Below is a small trained network, with its code and all its weights. Each question gives an input and a class and asks what happens when units are switched off, that is, made to give their printed mean instead of their output.

import numpy as np


def w(rows, s, z=0):
    codes = np.array(rows[::2]) - 128.0
    scale = np.full(codes.shape[1], s)
    scale[-1] = z or s
    return codes * scale


def norm(h):
    return h / np.sqrt((h * h).mean(-1, keepdims=True) + 1e-5)


def f(y):
    return y / 2 * (1 + np.tanh(0.7978845608 * (y + 0.044715 * y**3)))


def log_softmax(a):
    a = a - a.max(-1, keepdims=True)
    return a - np.log(np.exp(a).sum(-1, keepdims=True))


def net(x, mask):
    res = np.array(x, float).reshape(1, 5) / 4 @ E
    u = 0
    for l in range(3):
        y = f(norm(res) @ A[l][:, :-1].T + A[l][:, -1])
        res = res + np.where(mask[u : u + 3], y, B[l][:, -1]) @ B[l][:, :-1]
        u += 3
    return log_softmax(norm(res)[-1] @ U[:, :-1].T + U[:, -1])


A, B = {}, {}
E = w([
[132,83,206,109,131,151,117,192,218,91,167,175],'x0',
[75,8,157,127,133,75,29,203,173,157,188,33],'x1',
[117,19,100,215,58,73,160,131,211,184,91,104],'x2',
[81,154,72,2,105,198,125,30,164,171,107,119],'x3',
[105,62,97,98,193,32,117,105,192,45,89,123],'x4',
],0.0074)
A[0] = w([
[105,188,64,142,140,148,119,114,2,90,131,94,4],'0.n0',
[127,110,75,110,71,142,115,63,138,207,67,111,35],'0.n1',
[8,136,110,78,97,83,50,65,147,130,80,42,75],'0.n2',
],0.009,0.0027)
B[0] = w([
[133,144,122,97,196,71,44,39,60,130,144,30,253],'0.n0',
[202,183,254,157,21,74,214,194,148,101,60,130,232],'0.n1',
[23,162,63,244,209,183,92,166,71,131,158,174,252],'0.n2',
],0.012,0.0051)
A[1] = w([
[80,91,211,163,143,198,96,147,81,117,118,106,179],'1.n0',
[152,241,164,112,143,134,115,209,61,120,173,91,143],'1.n1',
[133,181,176,163,173,113,129,214,128,1,17,223,252],'1.n2',
],0.0067,0.0017)
B[1] = w([
[52,151,23,161,76,179,109,125,176,17,142,166,179],'1.n0',
[243,107,120,162,44,140,158,10,29,163,46,97,205],'1.n1',
[189,254,26,90,75,56,250,145,133,115,194,218,254],'1.n2',
],0.0096,0.0079)
A[2] = w([
[148,139,133,43,167,59,105,101,192,84,148,90,129],'2.n0',
[120,79,81,130,173,124,100,169,135,138,146,125,5],'2.n1',
[126,163,208,103,130,197,196,2,152,191,148,172,97],'2.n2',
],0.0078,0.0016)
B[2] = w([
[138,143,164,132,16,151,154,165,186,104,149,150,179],'2.n0',
[106,108,98,101,207,132,93,97,103,254,67,143,177],'2.n1',
[156,133,145,154,158,85,107,93,77,78,159,117,255],'2.n2',
],0.015,0.0028)
U = w([
[150,87,161,95,111,210,110,160,120,133,179,136,66],'0',
[137,122,210,14,166,110,124,123,150,173,78,98,2],'1',
[136,73,163,141,70,57,163,191,177,191,97,133,101],'2',
[181,202,165,101,123,67,108,1,28,69,112,57,178],'3',
[135,232,98,158,88,60,235,169,140,55,158,214,199],'4',
[130,62,208,30,150,123,144,114,104,148,71,145,29],'5',
[34,89,47,173,196,134,39,176,125,145,196,92,167],'6',
],0.0099,0.0054)

Each question gives the input, the list of numbers given to net, and the class t.
The units are the neurons (one row each of A and B). Each row of codes is followed by its name. A weight is (code - 128) times the scale printed after its matrix; where a second scale follows, it is the last column's (A, B and U).
mask holds one flag per neuron, layer by layer. A switched-off neuron (its flag False) gives its mean, the last column of its row in B, instead of its output. The means were averaged over made-up inputs and are rounded, as every weight is.
A unit's drop is (log p(t) with every unit on - log p(t) with that unit switched off) / (log p(t) with every unit on - log p(t) with every unit switched off).
The circuit of an input: a set's keep is (log p(t) with only the set's units on - log p(t) with every unit switched off) / (log p(t) with every unit on - log p(t) with every unit switched off). Starting from all 9 units, units are removed one at a time, each time the one whose removal leaves the highest keep (on an exact tie, the one counted first), for as long as the keep stays at least 0.8.
circuit, biggest first: the units of the circuit, biggest drop first
k most important neurons: the k neurons with the biggest drops, biggest first
top k neurons in layer l: the k neurons of layer l with the biggest drops, biggest first
drop when u is switched off: that unit's drop, to one decimal
input [-2,-8,-4,-3,2], class 3: most important neuron => (0.n0)
input [6,-2,-2,6,-1], class 3: top 2 neurons in layer 0 => (0.n2 0.n1)
input [-7,6,6,3,-5], class 4: circuit, biggest first => (0.n1 0.n2)
input [7,1,-5,1,-7], class 3: top 2 neurons in layer 0 => (0.n2 0.n1)
input [-1,7,-5,-2,8], class 6: 2 most important neurons => (0.n1 0.n2)
input [0,3,2,-1,-4], class 6: 2 most important neurons => (0.n1 1.n2)
input [-1,4,1,1,-6], class 2: circuit, biggest first => (0.n0 1.n2)
input [-1,1,5,-4,8], class 6: 3 most important neurons => (0.n1 2.n1 1.n1)
input [8,5,-5,8,8], class 6: 2 most important neurons => (0.n2 0.n1)
input [6,2,5,-3,0], class 2: circuit, biggest first => (0.n2 1.n2)
input [-5,0,7,-5,-1], class 2: 3 most important neurons => (0.n2 1.n2 1.n0)
input [5,6,5,-8,-6], class 6: top 2 neurons in layer 2 => (2.n0 2.n1)
input [-7,6,0,6,-2], class 4: top 2 neurons in layer 0 => (0.n1 0.n2)
input [-6,5,0,4,8], class 6: circuit, biggest first => (0.n2)
input [-5,0,-1,-7,-1], class 3: drop when 1.n2 is switched off => 0.0
input [3,3,0,1,6], class 6: drop when 0.n1 is switched off => 0.7
input [3,8,-5,2,-1], class 6: drop when 0.n1 is switched off => 0.4
